Below is a small trained network, with its code and all its weights. Each question gives an input and a class and asks what happens when units are switched off, that is, made to give their printed mean instead of their output.

import numpy as np


def w(rows, s, z=0):
    codes = np.array(rows[::2]) - 128.0
    scale = np.full(codes.shape[1], s)
    scale[-1] = z or s
    return codes * scale


def norm(h):
    return h / np.sqrt((h * h).mean(-1, keepdims=True) + 1e-5)


def f(y):
    return np.maximum(y, 0)


def log_softmax(a):
    a = a - a.max(-1, keepdims=True)
    return a - np.log(np.exp(a).sum(-1, keepdims=True))


def net(x, mask):
    res = np.array(x, float).reshape(1, 3) / 4 @ E
    u = 0
    for l in range(4):
        y = f(norm(res) @ A[l][:, :-1].T + A[l][:, -1])
        res = res + np.where(mask[u : u + 9], y, B[l][:, -1]) @ B[l][:, :-1]
        u += 9
    return log_softmax(norm(res)[-1] @ U[:, :-1].T + U[:, -1])


A, B = {}, {}
E = w([
[133,88,87,99,159,191,185,141,127,62,1],'x0',
[107,174,45,84,102,99,95,92,179,184,67],'x1',
[147,180,163,87,63,171,131,117,42,153,91],'x2',
],0.0098)
A[0] = w([
[75,150,93,126,116,126,50,98,110,122,140,117],'0.n1',
[190,123,97,176,189,127,82,197,128,208,133,66],'0.n2',
[134,175,178,58,79,182,187,121,159,103,156,141],'0.n3',
[155,92,122,189,143,107,90,96,157,111,125,87],'0.n4',
[134,67,135,148,121,116,99,179,197,107,62,80],'0.n5',
[138,173,77,109,171,106,119,116,110,131,81,129],'0.n6',
[91,165,161,140,106,65,105,158,129,131,155,171],'0.n7',
[151,2,198,98,147,87,164,147,93,156,150,3],'0.n8',
[85,103,177,130,183,163,178,159,105,130,88,89],'0.n9',
],0.0074,0.0047)
B[0] = w([
[218,134,204,164,165,114,213,146,160,89,108,196],'0.n1',
[136,96,87,59,120,126,97,177,80,92,73,164],'0.n2',
[125,176,105,177,145,113,55,101,56,102,170,204],'0.n3',
[92,254,97,126,152,179,161,81,53,115,167,188],'0.n4',
[89,138,177,101,112,130,96,135,80,151,165,210],'0.n5',
[204,116,251,211,180,150,146,114,142,136,113,218],'0.n6',
[151,87,140,71,132,161,165,183,97,116,92,255],'0.n7',
[223,78,94,232,85,169,104,138,113,162,168,178],'0.n8',
[131,110,170,77,129,167,65,136,137,160,163,206],'0.n9',
],0.0077,0.0048)
A[1] = w([
[58,71,59,202,216,102,133,146,204,72,176,4],'1.n1',
[126,191,89,78,93,96,132,65,244,202,79,121],'1.n2',
[110,157,169,98,54,50,132,143,189,175,254,100],'1.n3',
[101,109,61,91,140,212,134,90,176,63,60,87],'1.n4',
[169,125,149,164,203,135,81,155,107,73,158,206],'1.n5',
[96,145,101,120,155,177,70,74,150,144,169,116],'1.n6',
[108,136,108,140,148,98,126,189,157,128,112,89],'1.n7',
[35,96,47,123,165,99,100,144,193,114,181,35],'1.n8',
[100,150,137,120,77,66,86,141,123,168,166,84],'1.n9',
],0.0087,0.0029)
B[1] = w([
[176,211,167,96,85,113,103,59,64,91,89,209],'1.n1',
[223,27,132,254,113,167,159,129,91,97,197,202],'1.n2',
[91,88,140,30,179,157,136,158,174,74,104,217],'1.n3',
[85,95,121,52,137,140,124,160,188,105,176,194],'1.n4',
[140,150,76,136,155,83,217,145,219,95,88,254],'1.n5',
[162,162,152,111,152,105,195,184,111,153,131,147],'1.n6',
[150,141,140,132,165,150,190,153,108,146,140,148],'1.n7',
[129,213,111,131,136,73,85,75,110,144,98,174],'1.n8',
[63,59,94,113,57,106,112,130,162,115,73,166],'1.n9',
],0.0086,0.0091)
A[2] = w([
[133,109,146,137,119,38,109,132,141,239,142,146],'2.n1',
[112,154,88,117,24,120,80,118,1,139,66,125],'2.n2',
[134,133,46,134,87,83,153,136,139,149,115,62],'2.n3',
[133,54,46,163,99,105,81,60,133,120,59,6],'2.n4',
[147,103,92,157,134,116,16,89,167,217,224,94],'2.n5',
[53,93,66,122,139,91,201,117,69,141,71,94],'2.n6',
[51,113,123,118,53,111,96,63,191,208,113,11],'2.n7',
[175,148,77,120,172,83,180,191,177,130,112,190],'2.n8',
[108,141,74,222,84,93,178,189,180,204,55,74],'2.n9',
],0.0071,0.0019)
B[2] = w([
[141,95,152,155,174,209,158,141,156,69,158,130],'2.n1',
[123,189,80,140,190,15,150,38,76,135,139,172],'2.n2',
[175,132,88,77,134,195,96,112,86,154,152,132],'2.n3',
[131,123,89,202,92,172,195,200,120,114,145,141],'2.n4',
[139,126,107,162,145,153,167,181,74,135,204,131],'2.n5',
[82,99,95,172,186,179,56,138,175,209,191,135],'2.n6',
[193,47,62,140,145,108,66,132,66,59,124,130],'2.n7',
[116,86,152,136,88,171,40,80,38,254,121,254],'2.n8',
[9,120,67,111,124,126,68,74,189,212,225,141],'2.n9',
],0.0065,0.0071)
A[3] = w([
[108,153,120,96,109,144,120,104,48,191,124,97],'3.n1',
[24,79,83,86,115,164,186,147,155,84,58,123],'3.n2',
[155,94,138,244,125,150,158,193,135,100,160,4],'3.n3',
[104,113,122,39,144,146,111,175,165,139,107,108],'3.n4',
[55,89,178,138,106,122,166,85,156,168,106,104],'3.n5',
[142,255,122,161,101,90,103,78,96,48,91,117],'3.n6',
[54,86,110,79,94,142,103,187,168,97,133,126],'3.n7',
[110,125,147,139,105,130,156,156,108,95,83,72],'3.n8',
[64,146,153,126,121,135,78,180,90,210,176,155],'3.n9',
],0.0091,0.0028)
B[3] = w([
[93,199,92,130,179,128,127,134,194,154,155,176],'3.n1',
[88,94,121,105,98,25,88,151,117,137,204,224],'3.n2',
[186,51,148,254,75,154,195,155,72,142,19,229],'3.n3',
[107,73,155,87,82,170,63,131,131,151,184,222],'3.n4',
[104,165,93,115,165,169,75,112,105,187,99,150],'3.n5',
[91,194,109,120,136,78,173,151,135,137,132,254],'3.n6',
[107,152,109,47,107,124,79,87,128,62,153,207],'3.n7',
[189,127,179,140,135,61,112,105,198,202,161,155],'3.n8',
[104,125,82,145,158,167,80,78,187,120,70,157],'3.n9',
],0.0088,0.0076)
U = w([
[189,60,143,217,101,156,173,151,96,108,103,139],'0',
[97,71,140,22,111,121,54,148,145,94,175,126],'1',
[129,245,115,107,150,80,154,116,114,104,125,137],'2',
[103,142,95,145,156,194,61,100,169,196,107,121],'3',
[44,177,124,159,7,155,114,234,200,113,56,6],'4',
],0.018,0.024)

Each question gives the input, the list of numbers given to net, and the class t.
The units are the neurons (one row each of A and B). Each row of codes is followed by its name. A weight is (code - 128) times the scale printed after its matrix; where a second scale follows, it is the last column's (A, B and U).
mask holds one flag per neuron, layer by layer. A switched-off neuron (its flag False) gives its mean, the last column of its row in B, instead of its output. The means were averaged over made-up inputs and are rounded, as every weight is.
A unit's drop is (log p(t) with every unit on - log p(t) with that unit switched off) / (log p(t) with every unit on - log p(t) with every unit switched off).
unit that matters most: the unit with the biggest drop
top k neurons: the k neurons with the biggest drops, biggest first
k most important neurons of layer l: the k neurons of layer l with the biggest drops, biggest first
drop of u: that unit's drop, to one decimal
input [4,-6,8], class 2: unit that matters most -> 1.n2
input [-7,2,6], class 1: 2 most important neurons of layer 1 -> [1.n3, 1.n1]
input [4,4,1], class 0: top 4 neurons -> [0.n7, 1.n2, 1.n3, 1.n5]
input [5,3,4], class 1: top 2 neurons -> [1.n4, 1.n1]
input [5,6,-7], class 2: 2 most important neurons of layer 1 -> [1.n1, 1.n8]
input [-3,-2,3], class 3: top 2 neurons -> [1.n2, 1.n1]
input [-3,-2,4], class 2: top 3 neurons -> [1.n2, 1.n4, 0.n3]
input [8,7,-2], class 1: 2 most important neurons of layer 3 -> [3.n2, 3.n7]
input [2,3,1], class 3: top 2 neurons -> [0.n6, 2.n9]
input [-5,5,-5], class 0: top 2 neurons -> [1.n2, 0.n5]
input [1,-2,-2], class 3: top 2 neurons -> [1.n2, 2.n8]
input [3,2,2], class 3: top 4 neurons -> [0.n6, 1.n1, 1.n3, 1.n2]
input [6,-2,8], class 2: top 2 neurons -> [1.n3, 0.n3]
input [8,4,-4], class 1: unit that matters most -> 1.n4
input [5,6,6], class 0: top 2 neurons -> [1.n2, 1.n1]
input [-2,4,-2], class 0: top 2 neurons -> [1.n2, 0.n3]
input [3,-2,0], class 3: 2 most important neurons of layer 1 -> [1.n2, 1.n3]
input [7,3,-3], class 1: drop of 2.n7 -> 0.0
input [-5,8,-5], class 0: drop of 1.n2 -> 1.4
input [5,7,-1], class 0: drop of 1.n2 -> 3.2
input [-5,4,3], class 1: unit that matters most -> 1.n3
